Below are the code and all the weights of a small trained network. Each question names an input and a target symbol and asks about switching units off, where a switched-off unit gives its printed mean instead of its output.

import numpy as np


def w(rows, s, z=0):
    codes = np.array(rows[::2]) - 128.0
    scale = np.full(codes.shape[1], s)
    scale[-1] = z or s
    return codes * scale


def norm(h):
    return h / np.sqrt((h * h).mean(-1, keepdims=True) + 1e-5)


def softmax(a):
    e = np.exp(a - a.max(-1, keepdims=True))
    return e / e.sum(-1, keepdims=True)


def log_softmax(a):
    a = a - a.max(-1, keepdims=True)
    return a - np.log(np.exp(a).sum(-1, keepdims=True))


def net(x, mask):
    ids = ['ΔΣΦαβγεζηθμξπτ'.index(c) for c in x.split()]
    T = len(ids)
    res = E[ids] + P[:T]
    u = 0
    for l in range(2):
        r = norm(res)
        for j in range(3):
            rows = slice(2 * j, 2 * j + 2)
            q, k, v = (r @ M[l][rows].T for M in (Q, K, V))
            z = softmax(np.where(np.tri(T) > 0, q @ k.T / 2**0.5, -1e9)) @ v
            o = O[l][rows]
            res = res + np.where(mask[u + j], z, o[:, -1]) @ o[:, :-1]
        u += 3
    return log_softmax(norm(res)[-1] @ U[:, :-1].T + U[:, -1])


Q, K, V, O = {}, {}, {}, {}
E = w([
[180,109,255,6,50,78,90],'Δ',
[117,104,142,143,135,137,156],'Σ',
[114,117,123,152,138,103,154],'Φ',
[124,126,150,154,156,123,136],'α',
[124,98,134,155,148,116,175],'β',
[127,104,135,143,133,117,141],'γ',
[125,121,132,146,137,130,132],'ε',
[113,118,149,141,163,127,135],'ζ',
[136,126,142,150,123,125,155],'η',
[112,115,130,165,161,143,136],'θ',
[122,121,146,138,143,111,148],'μ',
[106,121,150,149,154,125,156],'ξ',
[106,106,128,139,152,114,152],'π',
[102,146,136,150,148,131,129],'τ',
],0.0073)
P = w([
[234,163,4,15,93,178,122],'0',
[119,161,195,146,157,241,135],'1',
[104,99,143,143,168,155,159],'2',
[94,103,154,146,158,162,169],'3',
[72,122,140,163,132,177,165],'4',
[80,119,126,157,127,144,171],'5',
[63,111,128,150,103,148,173],'6',
[64,95,120,151,134,134,194],'7',
[46,103,106,153,127,123,212],'8',
[18,112,120,185,150,145,205],'9',
],0.0018)
Q[0] = w([
[54,64,195,185,190,171,137],'0.h0',
[104,61,254,130,182,120,195],'0.h0',
[23,113,97,244,165,130,234],'0.h1',
[214,175,72,11,59,91,52],'0.h1',
[102,97,211,190,127,157,186],'0.h2',
[156,92,89,113,166,75,129],'0.h2',
],0.0055)
K[0] = w([
[140,157,50,78,132,137,146],'0.h0',
[123,142,53,141,155,128,137],'0.h0',
[183,101,167,1,111,111,75],'0.h1',
[47,78,134,240,138,140,157],'0.h1',
[150,149,61,120,102,44,143],'0.h2',
[81,110,178,201,169,99,162],'0.h2',
],0.0063)
V[0] = w([
[136,206,138,87,115,151,149],'0.h0',
[174,63,112,143,110,53,199],'0.h0',
[105,163,152,4,55,128,111],'0.h1',
[183,105,208,68,148,77,123],'0.h1',
[195,130,117,57,115,139,57],'0.h2',
[142,145,80,140,141,65,154],'0.h2',
],0.0034)
O[0] = w([
[106,164,127,131,110,77,225,111],'0.h0',
[89,149,167,209,106,167,64,252],'0.h0',
[126,167,31,204,213,143,153,111],'0.h1',
[161,85,150,210,238,162,113,132],'0.h1',
[103,80,105,150,145,4,147,12],'0.h2',
[39,131,204,74,114,107,133,194],'0.h2',
],0.0033,0.0035)
Q[1] = w([
[43,81,154,175,95,212,151],'1.h0',
[255,140,40,65,166,25,98],'1.h0',
[26,171,195,117,61,154,225],'1.h1',
[248,136,31,119,126,19,110],'1.h1',
[204,152,39,94,114,55,80],'1.h2',
[163,99,52,114,135,52,106],'1.h2',
],0.0058)
K[1] = w([
[185,144,100,71,113,94,138],'1.h0',
[71,140,160,196,149,155,101],'1.h0',
[136,95,2,55,108,93,190],'1.h1',
[103,98,198,128,124,178,65],'1.h1',
[51,137,121,222,153,156,189],'1.h2',
[83,145,134,186,152,173,162],'1.h2',
],0.0079)
V[1] = w([
[98,231,140,65,113,116,109],'1.h0',
[92,90,162,139,69,115,67],'1.h0',
[190,176,253,147,83,63,129],'1.h1',
[184,168,66,181,78,190,155],'1.h1',
[201,128,94,71,90,57,46],'1.h2',
[189,151,183,57,141,188,74],'1.h2',
],0.0053)
O[1] = w([
[125,253,106,123,117,108,122,227],'1.h0',
[72,137,122,149,116,97,33,249],'1.h0',
[94,119,150,185,137,34,199,89],'1.h1',
[146,132,161,207,49,173,130,2],'1.h1',
[31,107,137,143,106,183,177,39],'1.h2',
[132,140,234,139,174,199,153,74],'1.h2',
],0.006,0.0021)
U = w([
[74,101,147,126,206,58,216,87],'Δ',
[66,2,81,150,104,109,67,98],'Σ',
[72,169,203,89,68,207,144,86],'Φ',
[169,118,104,218,50,88,176,171],'α',
[143,149,66,41,166,182,34,88],'β',
[158,73,204,190,143,85,63,27],'γ',
[55,199,106,154,97,39,85,160],'ε',
[207,79,68,143,203,42,125,180],'ζ',
[70,113,54,99,36,167,190,113],'η',
[150,93,111,43,178,158,189,149],'θ',
[229,215,171,134,164,113,160,105],'μ',
[124,108,135,124,125,130,140,49],'ξ',
[207,95,136,162,74,193,90,250],'π',
[157,175,63,69,89,126,215,189],'τ',
],0.0092,0.0023)

Each question gives the input, a string of symbols that net reads in full, and the target symbol t.
The units are the heads (2 rows each of Q, K, V and O). Each row of codes is followed by its name. A weight is (code - 128) times the scale printed after its matrix; where a second scale follows, it is the last column's (O and U).
mask holds one flag per head, layer by layer. A switched-off head (its flag False) gives its mean, the last column of its rows in O, instead of its output. The means were averaged over made-up inputs and are rounded, as every weight is.
A unit's drop is (log p(t) with every unit on - log p(t) with that unit switched off) / (log p(t) with every unit on - log p(t) with every unit switched off).
The circuit of an input: a set's keep is (log p(t) with only the set's units on - log p(t) with every unit switched off) / (log p(t) with every unit on - log p(t) with every unit switched off). Starting from all 6 units, units are removed one at a time, each time the one whose removal leaves the highest keep (on an exact tie, the one counted first), for as long as the keep stays at least 0.8.
circuit, biggest first: the units of the circuit, biggest drop first
most important unit: the unit with the biggest drop
which heads matter: for each layer, one digit per head in row order, 1 if its drop is at least 0.15 and else 0, layers parted by /
drop when u is switched off: that unit's drop, to one decimal
input ξ Φ Φ β Φ Σ Φ μ ε Φ, target μ: which heads matter	000 / 001
input Σ Φ γ Σ τ π Φ η γ, target π: most important unit	1.h1
input Φ π μ τ Φ τ Φ β, target ε: which heads matter	011 / 100
input ε Φ Σ Φ θ Φ θ ζ π, target η: circuit, biggest first	(0.h2, 1.h2)
input π Φ γ, target β: circuit, biggest first	(0.h2, 1.h1)
input η Φ Φ θ ξ Φ Φ θ, target α: circuit, biggest first	(1.h1, 0.h2)
input α θ γ θ Φ π Φ, target Δ: circuit, biggest first	(1.h1, 0.h0, 0.h2, 0.h1)
input η Φ π π Σ ζ ε Σ, target α: which heads matter	001 / 010
input μ Φ Φ Φ Φ τ β τ, target ζ: circuit, biggest first	(1.h2, 0.h1, 0.h2, 1.h0)
input μ Φ η, target ζ: which heads matter	011 / 001
input Φ γ γ α, target ε: circuit, biggest first	(0.h2, 0.h1, 1.h0)
input γ Φ Σ, target Σ: circuit, biggest first	(0.h2, 1.h0)
input μ γ π ξ, target ζ: circuit, biggest first	(0.h2, 1.h2, 0.h1)
input θ Φ Φ τ π, target Φ: circuit, biggest first	(0.h1, 1.h2)
input ζ Φ μ ζ, target θ: which heads matter	101 / 100
input μ π β Φ ξ, target ζ: circuit, biggest first	(1.h2, 0.h2, 0.h1)
input Σ μ γ μ γ ζ ξ, target π: circuit, biggest first	(1.h1, 0.h2)
input Σ π θ γ α π, target π: which heads matter	000 / 010
input η Φ π Φ Φ ε Φ γ, target α: circuit, biggest first	(1.h1)
input β μ θ θ Φ γ, target γ: circuit, biggest first	(0.h1, 1.h2, 1.h0, 0.h0)
input Δ Φ Φ Φ Φ, target Φ: circuit, biggest first	(1.h2)
input Σ π π θ Σ θ Φ γ μ, target π: circuit, biggest first	(1.h1, 0.h2)
input Φ Φ θ, target ε: drop when 0.h1 is switched off	0.5
input Σ ζ α ξ μ γ η π, target π: drop when 0.h2 is switched off	0.1
input θ Φ γ Φ, target Φ: drop when 1.h2 is switched off	0.3
input γ η ζ, target Σ: drop when 0.h0 is switched off	0.0
input ξ θ τ, target μ: most important unit	1.h2
